Below are the code and all the weights of a small trained network. Each question names an input and a target symbol and asks about switching units off, where a switched-off unit gives its printed mean instead of its output.

import numpy as np


def w(rows, s, z=0):
    codes = np.array(rows[::2]) - 128.0
    scale = np.full(codes.shape[1], s)
    scale[-1] = z or s
    return codes * scale


def norm(h):
    return h / np.sqrt((h * h).mean(-1, keepdims=True) + 1e-5)


def f(y):
    return np.maximum(y, 0)


def softmax(a):
    e = np.exp(a - a.max(-1, keepdims=True))
    return e / e.sum(-1, keepdims=True)


def log_softmax(a):
    a = a - a.max(-1, keepdims=True)
    return a - np.log(np.exp(a).sum(-1, keepdims=True))


def net(x, mask):
    ids = ['ΓΔΛΣΦαβεζηθμπτω'.index(c) for c in x.split()]
    T = len(ids)
    res = E[ids] + P[:T]
    r = norm(res)
    for j in range(3):
        rows = slice(2 * j, 2 * j + 2)
        q, k, v = (r @ M[0][rows].T for M in (Q, K, V))
        z = softmax(np.where(np.tri(T) > 0, q @ k.T / 2**0.5, -1e9)) @ v
        o = O[0][rows]
        res = res + np.where(mask[j], z, o[:, -1]) @ o[:, :-1]
    y = f(norm(res) @ A[0][:, :-1].T + A[0][:, -1])
    res = res + np.where(mask[3:11], y, B[0][:, -1]) @ B[0][:, :-1]
    return log_softmax(norm(res)[-1] @ U[:, :-1].T + U[:, -1])


Q, K, V, O, A, B = {}, {}, {}, {}, {}, {}
E = w([
[110,202,174,85,135,135,56,191,92,155],'Γ',
[141,110,143,177,92,189,140,120,111,167],'Δ',
[196,150,135,140,108,103,55,131,149,176],'Λ',
[69,136,145,105,124,115,95,208,131,127],'Σ',
[179,161,127,109,138,81,137,142,109,194],'Φ',
[119,140,129,120,131,193,90,87,194,117],'α',
[39,104,194,147,109,67,71,216,13,99],'β',
[141,41,42,221,124,160,142,175,91,200],'ε',
[211,138,112,214,6,99,181,150,142,138],'ζ',
[163,96,100,164,121,166,127,110,148,127],'η',
[167,114,154,173,112,179,148,86,168,104],'θ',
[185,97,152,83,150,157,108,166,89,122],'μ',
[89,131,199,76,115,196,152,95,103,147],'π',
[180,128,97,95,124,163,125,143,110,84],'τ',
[128,154,113,119,121,214,134,127,96,119],'ω',
],0.022)
P = w([
[96,57,2,145,43,178,135,189,141,247],'0',
[118,106,50,153,100,138,121,157,132,195],'1',
[129,142,92,166,133,119,125,126,132,155],'2',
[150,170,113,158,153,97,132,108,116,108],'3',
[184,195,126,157,174,65,127,89,125,70],'4',
[210,232,136,154,182,64,120,72,129,33],'5',
],0.0082)
Q[0] = w([
[185,120,217,194,110,203,95,92,114,70],'h1',
[249,222,99,52,124,185,67,157,7,116],'h1',
[150,237,119,167,134,132,14,204,30,109],'h2',
[171,113,215,135,141,235,115,74,168,101],'h2',
[74,140,98,122,164,86,168,231,106,217],'h3',
[149,2,226,107,150,202,190,13,189,181],'h3',
],0.0077)
K[0] = w([
[165,157,164,52,234,164,214,97,90,45],'h1',
[178,254,221,155,181,57,77,58,182,98],'h1',
[87,215,138,161,125,51,107,110,174,91],'h2',
[210,95,170,111,183,109,137,103,95,14],'h2',
[93,81,82,154,95,118,94,177,179,213],'h3',
[142,158,76,61,98,185,198,118,70,76],'h3',
],0.0086)
V[0] = w([
[109,125,152,141,153,143,87,142,208,98],'h1',
[115,157,138,59,113,185,35,104,85,111],'h1',
[164,122,144,107,49,174,218,79,106,172],'h2',
[103,159,151,175,136,113,140,83,76,244],'h2',
[52,218,101,128,80,178,147,55,45,187],'h3',
[114,176,1,194,152,115,114,135,131,88],'h3',
],0.009)
O[0] = w([
[198,63,192,135,187,190,100,114,132,30,71],'h1',
[130,142,69,182,84,62,24,122,170,148,122],'h1',
[111,139,166,153,159,88,182,152,166,74,252],'h2',
[238,159,116,165,143,101,124,105,80,94,153],'h2',
[160,62,175,48,102,44,89,75,124,53,95],'h3',
[122,104,3,148,199,46,119,54,60,101,137],'h3',
],0.0078,0.004)
A[0] = w([
[150,167,105,61,122,122,146,126,70,198,125],'n1',
[114,109,101,140,60,209,88,140,108,98,77],'n2',
[117,91,142,117,144,152,94,166,111,97,77],'n3',
[106,168,169,140,79,146,95,133,195,115,91],'n4',
[67,126,128,98,118,98,138,172,46,77,55],'n5',
[90,153,118,3,179,164,63,166,102,162,135],'n6',
[116,83,172,115,205,194,204,108,155,87,4],'n7',
[189,143,66,142,133,178,112,169,120,91,101],'n8',
],0.011,0.0031)
B[0] = w([
[141,182,167,68,188,153,158,67,105,72,220],'n1',
[145,126,200,165,187,199,121,121,220,132,169],'n2',
[123,132,120,125,242,72,150,118,195,93,158],'n3',
[87,117,147,57,124,163,132,239,60,134,189],'n4',
[112,197,205,172,194,100,167,114,140,188,183],'n5',
[101,132,45,189,55,122,162,73,144,78,195],'n6',
[227,234,144,210,176,92,89,141,73,1,254],'n7',
[88,68,180,123,94,99,120,138,101,191,214],'n8',
],0.0099,0.0073)
U = w([
[226,116,132,129,121,87,48,149,180,197,80],'Γ',
[159,136,123,143,1,38,200,162,180,115,92],'Δ',
[132,35,200,123,154,176,126,81,84,124,5],'Λ',
[129,123,121,123,103,160,131,83,149,114,67],'Σ',
[143,184,129,31,120,147,210,87,84,150,167],'Φ',
[136,43,143,84,227,134,89,116,235,108,220],'α',
[144,113,164,118,84,188,110,32,164,118,62],'β',
[91,167,59,111,32,131,53,138,61,73,126],'ε',
[35,122,188,155,150,53,115,144,87,137,137],'ζ',
[120,35,49,149,142,135,136,153,35,105,181],'η',
[201,179,147,176,163,125,105,175,157,30,97],'θ',
[116,184,122,133,120,223,150,203,178,183,157],'μ',
[126,130,205,37,47,75,115,191,172,79,192],'π',
[52,180,23,157,128,126,156,85,209,102,120],'τ',
[109,76,145,96,86,14,116,57,203,42,153],'ω',
],0.008,0.0022)

Each question gives the input, a string of symbols that net reads in full, and the target symbol t.
The units are the heads (2 rows each of Q, K, V and O) and the neurons (one row each of A and B). Each row of codes is followed by its name. A weight is (code - 128) times the scale printed after its matrix; where a second scale follows, it is the last column's (O, A, B and U).
mask holds one flag per unit, heads first, then neurons. A switched-off unit (its flag False) gives its mean, the last column of its rows in O or B, instead of its output. The means were averaged over made-up inputs and are rounded, as every weight is.
A unit's drop is (log p(t) with every unit on - log p(t) with that unit switched off) / (log p(t) with every unit on - log p(t) with every unit switched off).
The circuit of an input: a set's keep is (log p(t) with only the set's units on - log p(t) with every unit switched off) / (log p(t) with every unit on - log p(t) with every unit switched off). Starting from all 11 units, units are removed one at a time, each time the one whose removal leaves the highest keep (on an exact tie, the one counted first), for as long as the keep stays at least 0.8.
units of the circuit, in order: the units of the circuit, biggest drop first
unit that matters most: the unit with the biggest drop
top k neurons: the k neurons with the biggest drops, biggest first
which heads matter: for each layer, one digit per head in row order, 1 if its drop is at least 0.15 and else 0, layers parted by /
input μ π β θ, target π: which heads matter	101
input μ Φ τ, target Φ: units of the circuit, in order	(h1 n7)
input Φ μ μ τ, target μ: which heads matter	001
input μ θ θ, target μ: units of the circuit, in order	(h1 n4 n7)
input θ θ τ μ, target τ: units of the circuit, in order	(h2 n6)
input Φ η θ Λ μ, target Λ: top 2 neurons	(n8 n7)
input θ β τ, target β: which heads matter	010
input θ μ μ, target μ: units of the circuit, in order	(h3 n7)
input μ Λ η, target μ: which heads matter	001
input τ Φ μ, target Φ: which heads matter	100
input Φ μ τ θ, target τ: units of the circuit, in order	(h3 h1 h2)
input α θ μ μ Φ Φ, target Φ: units of the circuit, in order	(n7 n1)
input Δ θ μ Δ β Λ, target Γ: which heads matter	100
input θ μ Σ Φ Φ Δ, target Φ: units of the circuit, in order	(h1 n7)
input π Σ θ, target π: units of the circuit, in order	(h3 n4)
input π Λ θ θ μ μ, target μ: which heads matter	111
input Λ θ Γ μ, target Γ: units of the circuit, in order	(h1 n7)
input ζ Λ π, target π: units of the circuit, in order	(h3)
input θ Σ ω μ, target ω: unit that matters most	n6
input β μ Φ μ ω, target μ: unit that matters most	h1
input μ μ Δ, target μ: which heads matter	000
input θ Φ Λ μ, target Λ: top 3 neurons	(n8 n7 n6)
input β β β Δ, target β: which heads matter	011
input μ θ Φ, target Φ: which heads matter	100
input θ Λ θ μ θ α, target μ: which heads matter	001
input β θ β τ, target β: top 2 neurons	(n2 n7)
input Φ τ θ Γ, target ε: top 2 neurons	(n6 n7)
input Λ Φ α ω, target α: which heads matter	100
input θ μ ε α, target μ: unit that matters most	n4
input θ θ θ μ μ θ, target μ: which heads matter	000
